Below is a small trained network, with its code and all its weights. Each question gives an input and a class and asks what happens when units are switched off, that is, made to give their printed mean instead of their output.

import numpy as np


def w(rows, s, z=0):
    codes = np.array(rows[::2]) - 128.0
    scale = np.full(codes.shape[1], s)
    scale[-1] = z or s
    return codes * scale


def f(y):
    return y / 2 * (1 + np.tanh(0.7978845608 * (y + 0.044715 * y**3)))


def log_softmax(a):
    a = a - a.max(-1, keepdims=True)
    return a - np.log(np.exp(a).sum(-1, keepdims=True))


def net(x, mask):
    res = np.array(x, float).reshape(1, 2) / 4 @ E
    y = f(res @ A[0][:, :-1].T + A[0][:, -1])
    res = res + np.where(mask, y, B[0][:, -1]) @ B[0][:, :-1]
    return log_softmax(res[-1] @ U[:, :-1].T + U[:, -1])


A, B = {}, {}
E = w([
[137,153,201,166,30,76,24],'x0',
[100,58,61,101,94,10,81],'x1',
],0.013)
A[0] = w([
[89,120,150,85,162,125,135,250],'n1',
[142,102,114,185,138,93,142,130],'n2',
[71,52,32,40,244,203,144,73],'n3',
[131,113,63,14,224,176,217,106],'n4',
[105,100,16,75,103,57,79,108],'n5',
[202,175,250,139,185,243,150,85],'n6',
[75,64,69,47,81,36,133,87],'n7',
[142,210,197,214,44,94,23,82],'n8',
[193,253,166,185,145,208,156,115],'n9',
[22,44,36,117,109,62,92,101],'n10',
],0.0067,0.014)
B[0] = w([
[123,59,77,230,144,215,9,248],'n1',
[136,130,131,139,133,92,112,133],'n2',
[141,131,109,70,81,138,214,215],'n3',
[182,108,130,85,77,133,170,239],'n4',
[82,170,148,119,174,102,173,187],'n5',
[110,192,152,93,195,100,146,215],'n6',
[112,128,164,125,147,90,167,181],'n7',
[173,122,113,46,46,151,193,204],'n8',
[59,164,169,116,156,95,120,211],'n9',
[79,148,136,121,172,105,173,191],'n10',
],0.016,0.014)
U = w([
[36,165,165,99,215,75,162,73],'0',
[226,110,114,54,6,127,194,2],'1',
[135,84,96,201,138,157,54,243],'2',
],0.014,0.0044)

Each question gives the input, the list of numbers given to net, and the class t.
The units are the neurons (one row each of A and B). Each row of codes is followed by its name. A weight is (code - 128) times the scale printed after its matrix; where a second scale follows, it is the last column's (A, B and U).
mask holds one flag per neuron, in row order. A switched-off neuron (its flag False) gives its mean, the last column of its row in B, instead of its output. The means were averaged over made-up inputs and are rounded, as every weight is.
A unit's drop is (log p(t) with every unit on - log p(t) with that unit switched off) / (log p(t) with every unit on - log p(t) with every unit switched off).
The circuit of an input: a set's keep is (log p(t) with only the set's units on - log p(t) with every unit switched off) / (log p(t) with every unit on - log p(t) with every unit switched off). Starting from all 10 units, units are removed one at a time, each time the one whose removal leaves the highest keep (on an exact tie, the one counted first), for as long as the keep stays at least 0.8.
units of the circuit, in order: the units of the circuit, biggest drop first
most important unit: the unit with the biggest drop
k most important neurons: the k neurons with the biggest drops, biggest first
drop when u is switched off: that unit's drop, to one decimal
input [0,3], class 2: most important unit : n6
input [7,7], class 0: 2 most important neurons : [n5, n10]
input [6,-6], class 0: 3 most important neurons : [n9, n4, n6]
input [-3,-3], class 2: units of the circuit, in order : [n8, n5, n10]
input [-6,5], class 1: 4 most important neurons : [n4, n3, n9, n6]
input [4,-4], class 0: 2 most important neurons : [n4, n3]
input [3,2], class 2: 2 most important neurons : [n4, n3]
input [4,-5], class 0: 2 most important neurons : [n4, n9]
input [5,6], class 0: 3 most important neurons : [n5, n4, n10]
input [3,4], class 0: 2 most important neurons : [n4, n5]
input [-8,6], class 1: drop when n4 is switched off : 2.4
input [-4,3], class 1: drop when n6 is switched off : 0.7
input [-8,-7], class 1: drop when n10 is switched off : 0.4
input [-3,1], class 2: most important unit : n8
